The symbols move the points like this.
va: pr->bh, zq->pq, ct->qz, lf->bm, pg->hs, gj->sj, tt->dc, gz->fg, ld->cm, dg->cf, fh->ld, gp->nm, sc->ds, tj->ql, sg->mp, md->hj, hg->th, lb->dh, ns->sl, jq->q931, pz->md, fq->jh, lh->fh, sl->ch, rc->zb, nb->nq, jz->gs, jt->zl, fz->rm, dr->dq, jn->jc, tc->jb, sr->qc, qg->qs, q931->ll, bp->jt, tm->rt, gd->hm, bh->zm, cm->lg, mp->qq, tl->ct, rg->ph, pm->qr, bm->nt, hb->rc, lq->jg, qr->qj, zs->jl, hj->ml, cf->zs, tn->gp, bz->fp, zf->ms, bl->jp, hr->cp, rq->tq, rm->bn, dz->dg, bs->tt, qj->lp, sq->tj, rj->pg, cr->gm, gt->rj, ff->cn, jm->cr, ph->nc, tq->lb, zl->zf, mz->zz, tb->bz, jl->jq, jb->gn, nf->dr, gh->mz, dn->hb, nq->hf, hf->pz, lz->hp, ql->bl, qc->pb, qz->jm, zm->jn, br->td, gn->ls, jc->lf, bn->tz, ch->rh, tg->fs, rh->bb, rp->dz, q163->nb, bc->tn, bb->sg, dq->dn, lc->gt, nh->dd, mj->ff, sn->gd, mg->dt, dl->tr, cn->mg, hz->rp, zp->bc, tr->hl, hp->lh, jg->zp, dh->q163, fj->gf, dc->rf, gm->gg, cp->gh, fp->fz, th->bp, gs->sc, lp->ft, jf->tm, lg->gz, ll->mt, ms->jz, zb->nj, mq->jf, nj->nh, fs->nf, td->lz, mt->ng, sm->tb, ng->fj, lm->gj, rt->hq, gf->cc, hm->lq, qf->rg, ml->tl, ds->tc, nc->lc, dd->fq, pq->sq, dt->sm, jp->hg, gg->ns, pb->zq, hs->hr, tz->tg, zz->nl, hq->hz, qs->sr, ft->pr, nm->pm, nl->br, fb->dl, ls->qg, rf->sn, jh->mj, fg->bd, hl->mq, nt->bs, sj->fb, qq->rq, cc->lm, bd->qf
ri: pr->fh, zq->bz, ct->sr, lf->fg, pg->rp, gj->ml, tt->ph, gz->fb, ld->lm, dg->mp, fh->cc, gp->zz, sc->nh, tj->rm, sg->th, md->gn, hg->fs, lb->ms, ns->tj, jq->lb, pz->jb, fq->bc, lh->gf, sl->ql, rc->gd, nb->sc, jz->zb, jt->dq, fz->zm, dr->tt, jn->lg, tc->fq, sr->dt, qg->cn, q931->dh, bp->dr, tm->ns, gd->rj, bh->ld, cm->gj, mp->bp, tl->qs, rg->mq, pm->br, bm->bd, hb->sn, lq->hs, qr->td, zs->rq, hj->ls, cf->qq, tn->mz, bz->pr, zf->hb, bl->tz, hr->dg, rq->zl, rm->jn, dz->sg, bs->rg, qj->lz, sq->fz, rj->hz, cr->zq, gt->hq, ff->nm, jm->pb, ph->jf, tq->zf, zl->dn, mz->jl, tb->ft, jl->tq, jb->jh, nf->bs, gh->zs, dn->rf, nq->ds, hf->tc, lz->ng, ql->bn, qc->sm, qz->qc, zm->cm, br->ll, gn->mj, jc->gz, bn->jc, ch->bl, tg->bm, rh->jp, rp->bb, q163->gs, bc->gh, bb->hg, dq->dc, lc->rt, nh->jg, mj->gp, sn->gt, mg->qr, dl->qz, cn->pm, hz->rh, zp->cp, tr->jm, hp->fj, jg->hr, dh->jz, fj->hf, dc->nc, gm->pq, cp->cf, fp->bh, th->nf, gs->nj, lp->hp, jf->gg, lg->sj, ll->q163, ms->rc, zb->hm, mq->gm, nj->lq, fs->nt, td->mt, mt->nb, sm->lp, ng->nq, lm->hj, rt->sl, gf->pz, hm->pg, qf->hl, ml->qg, ds->dd, nc->tm, dd->zp, pq->fp, dt->qj, jp->tg, gg->sq, pb->tb, hs->dz, tz->lf, zz->jq, hq->ch, qs->mg, ft->lh, nm->nl, nl->q931, fb->ct, ls->ff, rf->lc, jh->tn, fg->dl, hl->cr, nt->qf, sj->tl, qq->jt, cc->md, bd->tr
su: pr->ld, zq->fp, ct->qc, lf->bd, pg->dz, gj->tl, tt->nc, gz->dl, ld->gj, dg->qq, fh->lm, gp->nl, sc->dd, tj->bn, sg->bp, md->ls, hg->nf, lb->jz, ns->ql, jq->dh, pz->gn, fq->tn, lh->cc, sl->bl, rc->hm, nb->ds, jz->nj, jt->dn, fz->jn, dr->dc, jn->gz, tc->jh, sr->sm, qg->mg, q931->q163, bp->dq, tm->sl, gd->pg, bh->cm, cm->sj, mp->jt, tl->sr, rg->jf, pm->td, bm->qf, hb->gd, lq->hr, qr->lz, zs->tq, hj->qg, cf->rq, tn->zz, bz->bh, zf->rc, bl->tg, hr->cf, rq->zf, rm->jc, dz->mp, bs->ph, qj->hp, sq->rm, rj->rp, cr->pq, gt->hz, ff->pm, jm->zq, ph->tm, tq->ms, zl->hb, mz->jq, tb->pr, jl->lb, jb->mj, nf->tt, gh->jl, dn->sn, nq->tc, hf->jb, lz->fj, ql->tz, qc->tb, qz->pb, zm->lg, br->mt, gn->ff, jc->fg, bn->lf, ch->jp, tg->nt, rh->hg, rp->sg, q163->sc, bc->mz, bb->th, dq->rf, lc->hq, nh->zp, mj->nm, sn->rj, mg->qj, dl->jm, cn->qr, hz->bb, zp->gh, tr->cr, hp->gf, jg->cp, dh->gs, fj->pz, dc->lc, gm->sq, cp->zs, fp->zm, th->dr, gs->nh, lp->lh, jf->ns, lg->fb, ll->nb, ms->zb, zb->lq, mq->gg, nj->jg, fs->bs, td->ng, mt->nq, sm->ft, ng->hf, lm->ml, rt->ch, gf->md, hm->hs, qf->mq, ml->qs, ds->fq, nc->rt, dd->bc, pq->fz, dt->lp, jp->fs, gg->tj, pb->bz, hs->dg, tz->bm, zz->q931, hq->rh, qs->dt, ft->fh, nm->br, nl->ll, fb->qz, ls->cn, rf->gt, jh->gp, fg->tr, hl->gm, nt->rg, sj->ct, qq->zl, cc->hj, bd->hl
fu: pr->tb, zq->jm, ct->sj, lf->bn, pg->gd, gj->ld, tt->nf, gz->jn, ld->pr, dg->hs, fh->ft, gp->jh, sc->q163, tj->gg, sg->rp, md->gf, hg->rh, lb->jl, ns->jf, jq->mz, pz->fj, fq->ds, lh->lp, sl->tm, rc->zf, nb->ll, jz->lb, jt->mp, fz->pq, dr->th, jn->fz, tc->nq, sr->tl, qg->hj, q931->zz, bp->sg, tm->ph, gd->hb, bh->bz, cm->bh, mp->dz, tl->gj, rg->nt, pm->ff, bm->tz, hb->zl, lq->zb, qr->cn, zs->cp, hj->cc, cf->hr, tn->fq, bz->pb, zf->rq, bl->sl, hr->lq, rq->cf, rm->sq, dz->pg, bs->fs, qj->mg, sq->gm, rj->sn, cr->tr, gt->rf, ff->gn, jm->dl, ph->bs, tq->zs, zl->qq, mz->bc, tb->qc, jl->gh, jb->hf, nf->hg, gh->zp, dn->jt, nq->mt, hf->ng, lz->qr, ql->ns, qc->ct, qz->fb, zm->fp, br->nm, gn->pz, jc->rm, bn->tj, ch->rt, tg->bl, rh->hq, rp->rj, q163->q931, bc->dd, bb->hz, dq->bp, lc->dc, nh->gs, mj->jb, sn->dn, mg->qg, dl->gz, cn->ls, hz->gt, zp->nh, tr->fg, hp->qj, jg->nj, dh->jq, fj->lz, dc->dr, gm->hl, cp->jg, fp->zq, th->bb, gs->dh, lp->dt, jf->rg, lg->zm, ll->nl, ms->tq, zb->ms, mq->qf, nj->jz, fs->jp, td->pm, mt->br, sm->sr, ng->td, lm->fh, rt->nc, gf->hp, hm->rc, qf->bm, ml->lm, ds->nb, nc->tt, dd->sc, pq->cr, dt->qs, jp->ch, gg->mq, pb->qz, hs->hm, tz->ql, zz->tn, hq->lc, qs->ml, ft->sm, nm->mj, nl->gp, fb->lg, ls->md, rf->dq, jh->tc, fg->jc, hl->bd, nt->tg, sj->cm, qq->dg, cc->lh, bd->lf
gi: pr->lm, zq->bh, ct->sm, lf->tr, pg->sg, gj->qs, tt->tm, gz->qz, ld->ml, dg->jt, fh->hj, gp->q931, sc->zp, tj->jc, sg->dr, md->ff, hg->bs, lb->zb, ns->bn, jq->jz, pz->mj, fq->mz, lh->md, sl->tz, rc->pg, nb->dd, jz->lq, jt->rf, fz->lg, dr->nc, jn->fb, tc->tn, sr->lp, qg->qr, q931->gs, bp->dc, tm->ql, gd->rp, bh->gj, cm->tl, mp->dq, tl->dt, rg->gg, pm->mt, bm->hl, hb->rj, lq->dg, qr->ng, zs->zf, hj->cn, cf->zl, tn->jq, bz->ld, zf->gd, bl->bm, hr->qq, rq->hb, rm->gz, dz->bp, bs->jf, qj->fj, sq->jn, rj->bb, cr->fp, gt->rh, ff->br, jm->bz, ph->ns, tq->rc, zl->sn, mz->lb, tb->fh, jl->ms, jb->gp, nf->ph, gh->tq, dn->gt, nq->fq, hf->jh, lz->hf, ql->lf, qc->ft, qz->tb, zm->sj, br->nb, gn->nm, jc->dl, bn->fg, ch->tg, tg->qf, rh->fs, rp->th, q163->nh, bc->jl, bb->nf, dq->lc, lc->ch, nh->cp, mj->nl, sn->hz, mg->lz, dl->pb, cn->td, hz->hg, zp->zs, tr->zq, hp->pz, jg->cf, dh->nj, fj->jb, dc->rt, gm->fz, cp->rq, fp->cm, th->tt, gs->jg, lp->gf, jf->tj, lg->ct, ll->sc, ms->hm, zb->hs, mq->sq, nj->hr, fs->rg, td->nq, mt->ds, sm->lh, ng->tc, lm->qg, rt->bl, gf->gn, hm->dz, qf->gm, ml->mg, ds->bc, nc->sl, dd->gh, pq->zm, dt->hp, jp->nt, gg->rm, pb->pr, hs->mp, tz->bd, zz->dh, hq->jp, qs->qj, ft->cc, nm->ll, nl->q163, fb->qc, ls->pm, rf->hq, jh->zz, fg->jm, hl->pq, nt->mq, sj->sr, qq->dn, cc->ls, bd->cr

The rows follow the links: the fewer symbols apart two points are, the more alike their rows tend to be.

Each row is also shifted at random along 8 hidden directions that mean nothing.

Some points, each with a row of numbers:
nc:  50    0   -8   32    1   -9  -32  -20   37   -2   36  -28   31    6  -10   32  -27   -9   26   25  -35   16   16   -6   21  -15   -2   -6   20   27    7   13  -16    4  -10   11    5  -17   17  -29   34   19    0   12    6  -20  -26   43   -9
br: -51  -16   14  -17   -6   10   27   -8   24    3    1   18   44  -28   19  -19   -2   10  -21   27   -9  -14   -2   15  -20   -3   27    2  -22  -61  -23  -12   -6    2    7    3  -13    2  -17   -6  -31  -12    2  -12  -12   20   -8   -1   19
rc: -116   -16    -3    21     4    15   -25   -12    23    10     1   -24    32   -22    -9   -20   -18    -8    19    29   -13    12    -9    24     5    -5    11     3    14    -3   -20    -6    -6     0   -15    -4   -22     8    10    -1    22    18    -7    -3   -21   -12     2    21   -16
gz:  20   24   -6    7   -5  -23    6  -26    5    2   -6    9    2   -3    3   20   -8   13   -4  -35   29    6   -2  -32    8   -5    2  -21   -4   34   30   -4   28   -2  -17    5   28   11  -12  -20   -7   35   17  -21   34    4   53   33  -32
hb:  14  -15   -5   17   14   18  -24  -43   -9   -6   -6  -23    8    0  -11   32   -7  -12   23   14   20   14   11    7   15  -30   16    9   26  -26  -23   61  -21    3  -11   -3  -14  -61   16  -55   31   -1   -8   -1  -19  -15   -7   32   61
bd:  31   16   -1   -4  -27  -18   -9  -66    1   -9    1    0  -79   23  -12   72   25  -12   10  -40   11   14   31  -39   19  -39  -63   14   10   -3   30    2   59   -1   11    3   28   -7    8  -38   23   34   12  -13   22   -2  -24    0   54
th:  22   -2   12   16   16    1  -35   18  -33   10    5  -26   27    8  -16  -56   23  -19   26   13  -27    7  -24   -2   24    0  -13   -3   29  -15   -7   41  -46   -1   -5   10   -3  -30   25   20   34  -30   -5   -5   -3  -11  -46  -14   63
jp:  -8    5    1   21    2   -3  -28  -41   -9    0   -2  -21    4    7  -15   18    4  -10   25  -13   19   19   -1  -18   26  -28    1   -4   27    2    4   47   -3    1  -18    4   10  -38   14  -45   33   17    4  -11   10  -13    5   32   41
hz:  36   -2   30    6  -28   11  -32   -3  -18   -1  -21  -21  -26    6  -28  -20   47  -20   26  -26   27   13  -22   -1   19  -14    6   15   32  -24   -5   10   12   -2  -19   -6    0    2   21   -6   34  -11    0   -6   -3   -9    4  -23   40
sg:  37  -10   16   12  -30   10  -30   12   49  -17   20  -29   11    3  -23   49   -6  -19   26   13    5   14   28   13   13    4   53   10   24  -25  -10  -11    9   11  -14   -1   -5   -3   18  -52   31   -5   -2   29   -5  -22   -1   -7  -30
lc:  -6   -8   43   15  -63    6  -32  -17   63    3   19  -27   16    0  -28  -12   23  -11   25   -8   10   15  -26    2   16  -26   58   13   25  -15    0  -19   22    5  -32    0    6   31   16  -44   30   32    8   17    7  -15   14   10  -31
cm:  -5   11   22  -26  -27  -11   24   12    9   -8   18   20  -20   29    6    8   21    6  -17  -25   22  -14   -1  -23   -4   -5   38    3  -12  -18   17   14    2    7   11    7   24  -10   -9  -35  -25   -6   10   26   25    8   -4  -24    4
jz:  29  -18   -3   -3   17   19   -8   -3  -19   -4  -50   -3   16  -54   -4   -9   -1  -10    4   13   26    6   11   25   -3   18    6    2    4  -93  -37  -37   21   -4   -7   -6  -27   12   -2   30    5  -38    0  -43  -26    7   30  -27   31
sl:   6    7   -8   14   15  -10  -28  -25  -27   -1   -6  -15  -25    8  -19  -14    3  -14   22  -14   28   12  -14  -21   25  -22    9    1   23  -38    6   14  -12   -7  -15   12   15  -16   16   15   30  -23   13    3   14  -16   11    3   40
fz:  11   20   12   10    5  -22    4   -8    2  -12    8    3   63   -5    8   39   -4   10   -1  -12   16    2   15  -36   16    1   32  -32    3   -6   16   37  -19    4  -17   20   30  -43   -9  -50   -6  -16   16  -24   37    8   25   40   21
fp:   5   15    2   -9  -17  -19   14   10    2  -22   24   15  -59   42   -4   29   10    7  -10  -25   13  -12    1  -26    0  -16   18   10   -9    6   28  -20   -7   -6    5    9   30   12    0   26  -11  -42   12   47   29   -4    2   -8  -16
tj:  99   25   42    6  -19  -14  -16   86  -22  -17    5  -12   46   22  -13   12   40   -6   13  -30   -5    1    6  -20   20   47   19  -27   22   49   22   29  -25    9  -12    5   25  -24   11  -24   12  -43    0   -5   31    0   -3  -24   -7
qg: -74   -8  -37  -18   14   -9   33  -88   12   14   15   30  -64    4   21  -20  -24   13  -26   13   -1  -13  -15  -12  -19  -60  -27   25  -34  -52    3  -20   14  -11   25   10    5   17  -15   33  -26   28   14   17   -1    9  -20   19   34
ng:  -9  -10   16  -23  -24    8   29   18   34   -1   -1   21   14  -21   11  -17    1   12  -24    9    4  -15   -3   16  -24   13   38    6  -26  -40  -12  -50   19    2    5   -3   -8   40  -18   11  -36   -7    4    5   -5   16   18  -22  -39
sj: -104    10    36   -30   -49    -8    24    21    31    -1    15    20   -12    22     2    -7    25     5   -18   -33    32   -12   -11   -18    -8     3    62     2   -14   -14    19    -4    23    11     2     3    25    16   -12   -50   -28    21    12    26    29     9    17   -33   -34
ns: -24   13   15    5   -3  -13  -25   39  -14   -5    7  -15   -1   16  -21  -21   13  -15   19  -18   17    6  -10  -19   23   17   37   -8   23  -19   13    5  -16    3  -13   12   20   -3   15    6   21  -32   10   16   25  -14    9  -31   -4
hq: -31   -5   21   14  -29    3  -32  -24   12   12   18  -25  -23   23  -23  -41   31  -16   28   -6  -14   11  -36   -3   19  -38   -6   20   25    8    4   17   -4   -1  -10    1    4    6   24   -5   36   24   -1   20   -1  -16  -34    3   27
nq:   7  -10   10  -14    7   12   28   13  -17  -20  -16   20   27  -16   18   39   13   12  -21   16  -10  -16   26   15  -18    9  -11    1  -17  -32  -23    4  -15   -2   12   -3  -17  -27  -12    7  -26  -62   -9  -21  -17   22  -14   -1   50
sr:  93    8   12  -18  -12  -12   29  -12   -1    1    3   27   -5    1   15  -18   20   14  -23  -12   -3  -16  -15  -17  -12  -13  -11    1  -22  -19   11  -14    4   -6    9    9   16   14  -14   22  -29  -11   12   -9   16   20   -6   -2   23
sm:  26    5   19   -6  -18  -16   27   34   68    4   47   15   91  -13   23  -15  -24   19  -23   31  -44  -17    1   -3  -15   24   51  -22  -27    4    9  -24  -18    9    2   17   12   20  -21  -18  -37    9   10   10   23   15   -7   16  -64
jt: -79   -3   32    8   -1   19  -31   68  -52  -11  -29  -24   13   11  -26  -31   39  -15   23  -20   39    6  -21   14   17   30   48   -3   36   -5  -18   38  -37    2  -24   -9   -9  -27   20    1   25  -60  -12    5   -9  -12   24  -37   18
dr:  54    9   -3   17    2    0  -34  -14  -38   -8  -50  -18  -24  -23  -23   36   22  -18   25  -33   27   25   19   -7   23   11  -52   -7   28   -4    1  -18   47   -5  -16   -9    0    8   13   11   38   -6    1  -56   -2   -4   32  -10   29
bb: -88    1  -14   14   22   -3  -34   18  -20   11   12  -29   -3   12  -13   -8   -3  -24   28   16  -46   15   14    1   21   17  -58   -3   25   29    4   24  -11    5   14    1   -6  -19   23    5   39   15  -12   -3   -9  -18  -59  -20   24
mz: -28  -10   10  -10    1   29    9   83  -41  -17  -20    1  -23   26   -1   15   22    5   -8   -7    5  -11    4   40  -19   39    1   10    0   78  -17   23  -25    4    9  -30  -29  -14    4   10  -12  -37  -34   28  -34   -1    0  -32  -32
dg:  92  -18   -6   21    6   20  -23  -51  -12   15    9  -23  -24   24  -10  -32    7   -6   20   13  -11    9  -36   15    8  -55  -21   24   21   35  -15   59  -32   -4   -7   -9  -20  -30   20  -10   30   32  -16   22  -28  -18  -35   39   47
tq:  14  -13   18    3  -10   27  -14    5  -35   27  -23  -13  -14    7   -8  -79   43   -5   10   -7  -15    4  -52   29   -4   -9  -43   17   14   54  -18   36   -8   -2   -1  -24  -29    4   13   16   14   37  -23  -11  -36    1  -27  -12   28
lh:  42   16    7  -15   -7    0   35    3  -54  -11  -49   33  -44    3   11   17   39   24  -29  -55   41  -11  -11   -9  -16    2  -39   -3  -19   50   13   -5   27  -12   -2  -18    6   13  -20   30  -33  -15   -2  -32    5   25   49    2    7
hf: -108    -9    10   -32   -13    13    31   -20    -8     2   -26    26   -22   -14    14     0    22     5   -23   -12    26   -10     3     5   -19    -6    -5    12   -19   -52   -14    -4    32     2    16    -9    -8     2   -16   -16   -28     7     0   -19   -12    22     4   -28    37
gh: -15  -16    6  -11   -2   28    1   23  -12  -12  -33   -3   -6  -15   -3   35    8   -8    1    3   23    2   27   31   -9   24    8    9    4  -22  -29    1   15    6    4  -19  -28  -13    0  -24    1  -17  -17  -10  -31    2   11  -31    7
dc: -43    4   -8   17   15   -5  -33    2  -25   -2  -11  -23   -3   -4  -16   17    7  -20   27    0  -18   17   19   -5   23   11  -50   -5   26    2    2    5    5   -1    0    2   -1  -13   19   12   38  -11   -3  -25   -3  -11  -24   -9   37
lb: -25  -24  -33   -2   31   16   -6  -22   19   19   15  -12    9  -13   11    1  -42  -12    5   55  -46    5   27   29   -8    2  -37   10   -4  -13  -25   14   -2   10   29   -5  -32  -20    3  -22    9   45  -17    3  -36   -7  -59   -4   14
nl:  15  -11   29   -8   -6   21   24   17  -29    7  -26   16   31  -11   12  -60   35   19  -20   -4    9  -16  -47   22  -20   -4   14    2  -11   13  -22   23  -29   -6  -10  -13  -20   -2  -12   22  -29  -22  -11  -16  -21   21   17   10   22
ll:  56  -16   26   -7  -17   23   26   14   -1  -36  -10   15   17   -2   10   59   23   16  -18   10    7  -17   18   23  -20   -8   26   12  -12  -16  -27    6  -23   -4   -2   -8  -19  -24   -8   -6  -25  -77  -12    6  -21   16    2   16   31
fb:  12   10  -21   -6   29  -24   18  -28   18    2   35   12   36    5   21   23  -43    6  -11   17   -1   -5   24  -33    5   -8   30  -21  -14  -35   14   40  -23    9   12   25   26  -48  -12  -56  -15   16   17    8   30    3  -13   25   17
dq: -72   -6   10    7    2    6  -35   22  -14   12    3  -26   -2    8  -21  -59   15  -24   26    6   -6    9  -25    6   18    5    8    7   27  -25   -8   11  -20    2   -5    3   -6    0   23   18   33   -9   -3   11   -7  -17  -25  -36   20
dz:  14   -6  -25   24    7    6  -32  -10   17   19  -17  -24  -15  -27  -21  -39  -34  -11   22    3   16   21  -21   20    7    9    7    1   15   14   -4  -56   34   -5  -24  -10  -14   60    8   38   27   46    1   -3  -12  -22   53    4  -81
bl:  53    5   -6   18   18  -12  -26  -19   -1  -17    9  -19   20    0  -13   44  -17  -14   22    5   21   13   25  -22   26  -11   37  -10   23  -56    1   26  -21    1  -15   20   17  -45   12  -33   29  -37   14    1   20  -16    8   19   38
md: -38   -1   -5  -24    1    4   34  -17  -22    8  -13   28  -43   12   15  -29   10   16  -26  -19   29  -16  -25   -2  -21  -18    2   10  -23    1    1   11    4   -4   12   -8    0    4  -16    9  -34   14    0   10   -3   14   13   -7    9
hp: -74   -4  -12  -19   -1    1   34  -30   21   15   20   22  -18   15   22  -12  -18   18  -26    4    1  -14  -11   -1  -22  -23    6    8  -28   24    6   20    2    4   17   -4    1   -4  -18  -30  -32   55   -2   23   -1    8   -8   18  -19
qs: -46    7   10  -13   -9   -7   33  -27   12  -10  -23   28   35  -35   20   42   -1   19  -25  -16   34   -6   20  -15  -12    2   18  -17  -23  -38    0  -14   32    0   -6    4   12   -1  -29  -33  -34   -1   14  -45   17   27   50   21    7
rp:  90    2  -19   16   46    1  -36   16  -70   10  -44  -19   -7  -21  -19  -60    5  -20   24   -4   17   15  -20    3   20   20  -29   -9   26  -34  -12   -5  -12  -11  -13    1  -10    3   17   73   34  -37    1  -34  -10  -11   18  -29   37
cp:  19  -18  -17    5   15   16  -12  -20    1    2  -26   -9    4  -40   -3    7  -15  -11    8   26  -12   10   21   26   -2    8  -33    8    3  -46  -28  -35   26   -3    3   -6  -28   14    3   23   14   -2   -6  -32  -30    1   -5   -9   18
jq:  -8  -21  -28   -9   30   20    8   -2  -22  -11   -8    4  -41    5    6   24  -18   -4   -5   28   -4   -7   24   29  -15   -3  -18   22   -7  -28  -28    3  -16   -3   23   -9  -29  -20    3   25   -2  -36  -16   22  -36   -4  -26  -17   28

Start here and follow the symbols in turn, left to right. Where do you end up?
Answers are names.
  8  -18  -25   -9   26   21    1    2  -28    3  -19   -2  -38   -2    3    4   -9   -8   -1   18   -8   -1   17   29  -11    9  -40   16   -3   -6  -23    5    4    1   22  -15  -31  -11    4   17    4    0  -19    2  -38   -4  -26  -26   22
ri va gi ri va ri ri: gd
 -3   13    2    4   -4   -8  -23  -15  -19   12    0  -16  -29   27  -16  -14   13  -15   20  -31   28   14  -15  -24   24  -14    3   -1   25   17   18   48    6    6   -7    1   19  -25   14  -43   28   41    4    6   18  -15    2   -7   19
va ri gi fu su su: lf
-38  -13   13   -5   -9   23   17   36  -12  -10  -22   11   -2   -4    4  -16   16   16  -15   -1   13  -13  -21   33  -23   10   23   10  -12   24  -20  -18  -14   -7  -10  -19  -24   21   -7   39  -23  -37  -14   12  -25    8   31   -2  -32
ri gi va su ri gi: hr
 34   -6  -19  -19   11   -1   34    3   22   -2   31   21  -14   18   23   17  -30   13  -25   26  -26  -19   17    8  -24   -2    2    9  -30    9    0   -1  -15    4   29    2   -5   -6  -13   -1  -33    4   -5   38   -6    5  -32    0  -21
fu ri fu su: pm
 52   19   -5    1   16  -19  -20  -10  -47   13  -12   -5  -30   11  -11  -35   23  -14   15  -29    6   10  -15  -34   24   -3  -47   -8   17  -10   23   18    7   -3    3   11   23   -8   11   22   22    5   11  -24   22   -3  -15  -24   53
ri gi gi su ri: qc
-39  -21  -37   -5   27   19   12  -20    5   -1    9    3  -33    7   13   27  -37    3   -8   36  -20   -6   23   29  -18  -11  -23   20  -15   10  -21    9   -9    1   24  -10  -29  -16   -1    1   -7   12  -18   29  -36   -6  -31   10   -2
su fu gi va gi su: jz
-13    9   -6   12   -8  -30    1  -16   53   -2   70    0    8   28    3    1  -24    4    0   25  -51   -8   -3  -26    6  -31   13    2   -9    2   27  -19  -30   -3    6   28   29   11    5   18    0   -7   17   48   30  -10  -45   30  -20
va su su gi: dl
-38  -30   29   10  -15   22  -17   -9   24    0   18  -18   44   -9  -10  -44   16   -9   14   42  -23   -3  -28   26    2  -29   45   21   13  -69  -36   12  -46   -2  -12    6  -23  -13   16    5   15  -41   -5   18  -25   -6  -38    8   51
ri ri gi ri su gi va: hq
 -57     2     6   -23    12   -13    27   -34   -15    41    26    22    18    17    25  -112    15     8   -21    10   -29   -19   -57   -23    -7   -35   -17    -1   -19   -25     8    62   -38     3    25    17    14   -27   -11    -5   -27    43     9    -2    12    19   -62    -2    77
su va ri gi ri gi su: ff
-28   -3    4  -17  -12   -5   34  -74   13    9    4   28  -15   -1   20  -13    8   17  -25   -5   15  -13  -21  -18  -14  -54    2   12  -25  -45    2   11   10   -5    7    8   11   -6  -18  -16  -30   22   14   -6    8   19   -3   27   50
va va su fu su su: ld
 40  -21   -4   27   -9   16  -23  -57   56    2    5  -24   45  -34   -8   28  -33   -4   20   31    5   19    9   20    7  -28   37    4   13  -24  -25   -4   12    2  -26   -2  -19   -3    5  -51   23   38   -1   -9  -17  -12   24   55  -16
gi gi fu va ri gi: dc
-84   -7   10  -32  -14   10   35   -4    7   -8   -1   25  -22   11   15   19   10    9  -26   -8   29  -16    9    3  -20   -8   35   13  -22  -34   -8   15    7    7   16   -5   -2  -16  -16  -39  -34   -3   -1   19   -5   13    2  -18   12
ri fu va gi va fu: fj
-15  -15    7  -18  -21   13   27  -29   18    9   -3   19  -19  -10   13  -26   12   12  -21    6   -7  -12  -19   17  -25  -24  -12   21  -25  -18  -13  -26   20   -5   11   -9  -14   30  -13   17  -26   19   -3   -1  -18   16  -10    0    6
fu fu fu su fu ri: gp
111   -8   -3  -12  -15    0   31   26   73  -10   27   17   38  -20   19   37  -43   16  -26   32  -18  -15   32   19  -27   27   52   -4  -32  -11   -5  -59   13    8    8    2   -6   35  -22  -14  -38    5    2   23    0    8   17    3  -93
fu va ri fu fu va: gf
-22   19   -7    6   13  -26    4  -31  -15    4    2    9    4    2    5  -15   -2    7   -3  -19   14    0  -17  -37   12  -20   -3  -15   -2  -13   22   10   -8   -7   -8   17   29   -8   -5   12   -3   -2   20  -15   32    4   18   24   25
fu gi su fu ri fu: cm
-37   -2  -31  -18   25   -1   28   20   13   -4    4   19    9  -17   26   48  -39    7  -23   28  -35  -10   55   13  -23   40  -39   -9  -30   12   -3  -26   20    7   33   -4  -13    3  -18   -2  -28   13   -9  -11  -12   12  -22  -15  -31
va va ri gi su fu gi: gp
 -4   -5   28   -9  -25   20   25   38   -3   -2  -22   15   25   -9   10   -8   27   20  -21  -11    1  -12  -16   27  -24   20    4   -2  -15   57  -12   -6    5    1   -6  -22  -19   20  -15    2  -32    0  -16  -14  -18   20   25    3  -35
su va ri gi va gi: dd
100   11   56  -30  -76    4   32  -27   22   -4  -25   27  -15    4    1   23   58   17  -22  -69   73   -4  -17  -21  -10  -22   47    3  -11    1   14   11   63    7  -16  -13   23   12  -22  -91  -31   48   12  -20   24   26   61    0   -4
fu ri su gi gi: qr
